Below are the code and all the weights of a small trained network. Each question names an input and a class and asks about switching units off, where a switched-off unit gives its printed mean instead of its output.

import numpy as np


def w(rows, s, z=0):
    codes = np.array(rows[::2]) - 128.0
    scale = np.full(codes.shape[1], s)
    scale[-1] = z or s
    return codes * scale


def f(y):
    return np.maximum(y, 0)


def log_softmax(a):
    a = a - a.max(-1, keepdims=True)
    return a - np.log(np.exp(a).sum(-1, keepdims=True))


def net(x, mask):
    res = np.array(x, float).reshape(1, 4) / 4 @ E
    y = f(res @ A[0][:, :-1].T + A[0][:, -1])
    res = res + np.where(mask, y, B[0][:, -1]) @ B[0][:, :-1]
    return log_softmax(res[-1] @ U[:, :-1].T + U[:, -1])


A, B = {}, {}
E = w([
[148,54,160,74,212],'x0',
[53,219,200,111,175],'x1',
[151,124,171,245,171],'x2',
[209,197,62,108,191],'x3',
],0.011)
A[0] = w([
[125,165,123,142,89,223],'n0',
[179,197,101,106,174,105],'n1',
[190,172,93,131,179,53],'n2',
[171,90,90,146,107,107],'n3',
[125,160,115,137,87,51],'n4',
[133,161,101,170,87,90],'n5',
[191,178,125,97,133,19],'n6',
[83,189,156,126,172,129],'n7',
[175,164,125,108,144,39],'n8',
[113,184,168,117,136,57],'n9',
[71,173,162,169,204,100],'n10',
[176,80,102,188,112,56],'n11',
[67,45,179,117,70,36],'n12',
[118,182,158,115,152,122],'n13',
[151,146,145,135,93,82],'n14',
[134,157,127,182,43,109],'n15',
[144,134,135,228,156,60],'n16',
[98,169,215,91,132,28],'n17',
[136,81,151,111,198,28],'n18',
[151,102,161,124,166,210],'n19',
[166,119,156,225,143,93],'n20',
[104,139,79,5,83,87],'n21',
[91,126,92,45,82,2],'n22',
[188,138,89,128,135,81],'n23',
[166,70,82,147,111,147],'n24',
[127,159,117,145,90,39],'n25',
[144,87,160,28,150,115],'n26',
[103,174,156,99,146,42],'n27',
[114,177,95,119,61,90],'n28',
[149,96,87,91,90,65],'n29',
[75,86,188,157,109,140],'n30',
[97,157,158,89,130,68],'n31',
[138,64,157,78,184,75],'n32',
[165,59,86,160,80,37],'n33',
[138,185,126,151,73,46],'n34',
[123,106,181,126,87,44],'n35',
[129,95,145,45,157,117],'n36',
[179,180,84,111,185,149],'n37',
[162,97,183,154,183,131],'n38',
[141,125,149,193,149,21],'n39',
[125,143,77,120,180,51],'n40',
[115,128,110,110,128,92],'n41',
],0.015,0.009)
B[0] = w([
[39,109,29,133,146,233],'n0',
[143,77,146,169,55,231],'n1',
[142,85,184,190,53,208],'n2',
[150,58,134,36,198,201],'n3',
[102,135,133,202,185,157],'n4',
[61,100,72,162,203,189],'n5',
[166,100,176,197,121,169],'n6',
[180,57,113,59,157,235],'n7',
[159,109,160,166,120,160],'n8',
[174,78,142,95,177,182],'n9',
[196,92,117,59,157,244],'n10',
[198,124,174,66,155,204],'n11',
[178,53,186,215,34,236],'n12',
[149,66,139,62,145,200],'n13',
[120,131,123,141,153,142],'n14',
[104,114,58,157,158,222],'n15',
[196,230,94,134,108,218],'n16',
[200,66,144,105,160,203],'n17',
[56,142,84,215,201,178],'n18',
[49,154,80,127,123,224],'n19',
[188,255,113,95,115,236],'n20',
[226,241,125,105,91,253],'n21',
[236,232,146,149,130,189],'n22',
[121,70,156,138,99,191],'n23',
[129,74,123,39,175,229],'n24',
[101,128,116,185,183,153],'n25',
[75,180,54,175,165,222],'n26',
[208,81,162,92,177,172],'n27',
[67,155,61,201,223,202],'n28',
[212,151,194,97,167,179],'n29',
[136,98,125,155,46,253],'n30',
[212,115,162,96,146,176],'n31',
[36,120,68,214,198,207],'n32',
[188,65,162,62,173,204],'n33',
[68,114,87,193,195,182],'n34',
[190,99,181,212,117,163],'n35',
[89,159,82,148,153,208],'n36',
[99,76,141,168,40,250],'n37',
[85,233,72,140,131,220],'n38',
[208,216,142,133,105,171],'n39',
[164,93,153,185,118,161],'n40',
[160,145,117,136,135,140],'n41',
],0.0084,0.011)
U = w([
[173,69,134,48,176,109],'0',
[97,141,75,194,189,100],'1',
[156,74,152,192,9,106],'2',
[185,241,117,114,107,113],'3',
[79,126,68,56,71,252],'4',
[112,148,181,114,117,115],'5',
],0.015,0.026)

Each question gives the input, the list of numbers given to net, and the class t.
The units are the neurons (one row each of A and B). Each row of codes is followed by its name. A weight is (code - 128) times the scale printed after its matrix; where a second scale follows, it is the last column's (A, B and U).
mask holds one flag per neuron, in row order. A switched-off neuron (its flag False) gives its mean, the last column of its row in B, instead of its output. The means were averaged over made-up inputs and are rounded, as every weight is.
A unit's drop is (log p(t) with every unit on - log p(t) with that unit switched off) / (log p(t) with every unit on - log p(t) with every unit switched off).
The circuit of an input: a set's keep is (log p(t) with only the set's units on - log p(t) with every unit switched off) / (log p(t) with every unit on - log p(t) with every unit switched off). Starting from the 12 units with the biggest drops (on a tie, the unit counted first), units are removed one at a time, each time the one whose removal leaves the highest keep (on an exact tie, the one counted first), for as long as the keep stays at least 0.8.
units of the circuit, in order: the units of the circuit, biggest drop first
unit that matters most: the unit with the biggest drop
k most important neurons: the k neurons with the biggest drops, biggest first
drop when u is switched off: that unit's drop, to one decimal
input [-8,1,6,7], class 1: units of the circuit, in order : (n5)
input [-6,0,-7,2], class 3: 2 most important neurons : (n21 n22)
input [2,-1,-5,-5], class 2: 2 most important neurons : (n12 n20)
input [2,1,8,-7], class 3: 2 most important neurons : (n20 n38)
input [3,3,-4,1], class 3: 3 most important neurons : (n21 n0 n24)
input [-4,-2,0,4], class 1: 2 most important neurons : (n12 n30)
input [-8,-8,4,2], class 0: 2 most important neurons : (n33 n11)
input [3,1,-2,-3], class 4: 3 most important neurons : (n28 n34 n5)
input [2,-1,8,-7], class 3: 3 most important neurons : (n20 n38 n16)
input [8,-6,-7,4], class 1: 2 most important neurons : (n32 n26)
input [1,-6,-8,8], class 2: 4 most important neurons : (n37 n1 n2 n23)
input [-8,7,-5,-3], class 1: 2 most important neurons : (n28 n34)
input [7,-3,-8,-7], class 3: 2 most important neurons : (n21 n22)
input [1,-2,7,8], class 2: units of the circuit, in order : (n2)
input [-6,5,-8,-2], class 3: 2 most important neurons : (n21 n22)
input [3,3,-6,5], class 3: 3 most important neurons : (n21 n12 n26)
input [4,2,-4,-3], class 1: 3 most important neurons : (n32 n26 n20)
input [-5,-5,-6,-2], class 3: drop when n7 is switched off : 0.2
input [0,-3,2,2], class 4: drop when n17 is switched off : 0.3
input [-3,2,0,1], class 4: unit that matters most : n32
input [-6,-1,-7,-8], class 2: drop when n12 is switched off : 5.6
input [1,5,-8,5], class 3: drop when n21 is switched off : 1.8
